Here is a tiny trained network, its code and every weight. The questions are about switching its units off for an input and a class, where a switched-off unit gives its printed mean instead of its output.

import numpy as np


def w(rows, s, z=0):
    codes = np.array(rows[::2]) - 128.0
    scale = np.full(codes.shape[1], s)
    scale[-1] = z or s
    return codes * scale


def f(y):
    return np.maximum(y, 0)


def log_softmax(a):
    a = a - a.max(-1, keepdims=True)
    return a - np.log(np.exp(a).sum(-1, keepdims=True))


def net(x, mask):
    res = np.array(x, float).reshape(1, 4) / 4 @ E
    y = f(res @ A[0][:, :-1].T + A[0][:, -1])
    res = res + np.where(mask, y, B[0][:, -1]) @ B[0][:, :-1]
    return log_softmax(res[-1] @ U[:, :-1].T + U[:, -1])


A, B = {}, {}
E = w([
[139,69,140,75,94,128,165,155,4,206],'x0',
[102,70,187,138,106,7,81,108,165,82],'x1',
[46,67,94,44,151,145,36,54,97,140],'x2',
[169,179,226,55,123,111,90,121,207,117],'x3',
],0.013)
A[0] = w([
[151,141,155,214,57,24,198,216,134,30,176],'neuron 0',
[155,91,149,84,179,95,31,73,174,140,145],'neuron 1',
[192,180,194,106,136,72,132,107,151,118,138],'neuron 2',
[106,211,140,120,187,138,117,124,223,124,133],'neuron 3',
[48,64,128,138,189,60,72,29,55,107,146],'neuron 4',
[132,126,119,5,68,107,122,133,59,171,104],'neuron 5',
[219,141,160,95,116,86,152,131,118,128,104],'neuron 6',
[125,134,56,75,226,166,57,124,123,147,170],'neuron 7',
[74,195,20,162,254,205,93,122,126,134,142],'neuron 8',
[102,108,185,49,130,87,54,157,146,132,106],'neuron 9',
[126,205,66,179,169,166,123,113,138,45,252],'neuron 10',
],0.0079,0.0047)
B[0] = w([
[123,46,100,131,102,134,136,209,82,203,249],'neuron 0',
[124,186,219,125,35,142,142,89,158,98,223],'neuron 1',
[160,91,142,54,117,90,99,132,142,148,197],'neuron 2',
[133,160,225,148,128,181,81,82,174,138,207],'neuron 3',
[39,134,89,152,119,199,59,170,164,133,230],'neuron 4',
[63,173,127,78,91,206,122,74,154,122,218],'neuron 5',
[123,143,116,95,161,93,125,161,133,155,175],'neuron 6',
[188,140,108,133,64,120,159,223,117,108,213],'neuron 7',
[187,76,108,139,125,97,182,72,155,86,240],'neuron 8',
[151,173,223,89,177,84,158,52,158,78,211],'neuron 9',
[142,110,217,116,1,72,119,99,164,165,224],'neuron 10',
],0.0088,0.014)
U = w([
[63,161,74,85,171,237,142,120,1,179,159],'0',
[146,145,183,93,134,105,217,19,219,25,129],'1',
[26,100,145,134,161,108,59,142,70,171,151],'2',
[142,94,191,81,147,53,158,128,80,119,94],'3',
[148,162,82,121,194,75,93,128,82,45,2],'4',
[78,153,148,158,93,200,31,151,232,140,111],'5',
[250,132,89,52,167,160,170,156,84,76,113],'6',
[153,13,53,162,96,90,245,150,126,169,189],'7',
],0.0078,0.0043)

Each question gives the input, the list of numbers given to net, and the class t.
The units are the neurons (one row each of A and B). Each row of codes is followed by its name. A weight is (code - 128) times the scale printed after its matrix; where a second scale follows, it is the last column's (A, B and U).
mask holds one flag per neuron, in row order. A switched-off neuron (its flag False) gives its mean, the last column of its row in B, instead of its output. The means were averaged over made-up inputs and are rounded, as every weight is.
A unit's drop is (log p(t) with every unit on - log p(t) with that unit switched off) / (log p(t) with every unit on - log p(t) with every unit switched off).
The circuit of an input: a set's keep is (log p(t) with only the set's units on - log p(t) with every unit switched off) / (log p(t) with every unit on - log p(t) with every unit switched off). Starting from all 11 units, units are removed one at a time, each time the one whose removal leaves the highest keep (on an exact tie, the one counted first), for as long as the keep stays at least 0.8.
circuit, biggest first: the units of the circuit, biggest drop first
unit that matters most: the unit with the biggest drop
top k neurons: the k neurons with the biggest drops, biggest first
drop of u: that unit's drop, to one decimal
input [-8,-4,7,-3], class 1: unit that matters most -> neuron 8
input [-6,-1,0,-6], class 7: top 4 neurons -> neuron 9; neuron 1; neuron 5; neuron 8
input [8,2,-3,-6], class 0: circuit, biggest first -> neuron 8; neuron 5
input [7,-1,-4,-8], class 0: top 2 neurons -> neuron 8; neuron 10
input [-8,3,-8,-2], class 5: top 4 neurons -> neuron 3; neuron 8; neuron 7; neuron 10
input [4,-1,-3,4], class 6: circuit, biggest first -> neuron 10; neuron 1
input [-2,-4,7,1], class 1: top 2 neurons -> neuron 8; neuron 0
input [-4,1,2,-8], class 7: top 2 neurons -> neuron 8; neuron 3
input [8,-4,-2,7], class 0: circuit, biggest first -> neuron 5; neuron 10
input [-5,3,0,-6], class 7: top 3 neurons -> neuron 5; neuron 1; neuron 3
input [-2,7,-4,2], class 3: top 2 neurons -> neuron 0; neuron 4
input [8,5,1,3], class 1: top 2 neurons -> neuron 9; neuron 0
input [-5,4,-4,0], class 5: top 2 neurons -> neuron 3; neuron 8
input [-5,8,-2,-3], class 5: circuit, biggest first -> neuron 8
input [-2,6,-5,7], class 3: top 2 neurons -> neuron 0; neuron 2
input [0,-3,5,-4], class 7: top 3 neurons -> neuron 8; neuron 7; neuron 3
input [-1,8,5,-4], class 5: drop of neuron 4 -> 4.1
input [-2,-3,1,-6], class 7: drop of neuron 1 -> 0.1
input [-2,-4,-5,4], class 5: drop of neuron 9 -> 0.6
input [-8,-3,-8,-8], class 7: circuit, biggest first -> neuron 0
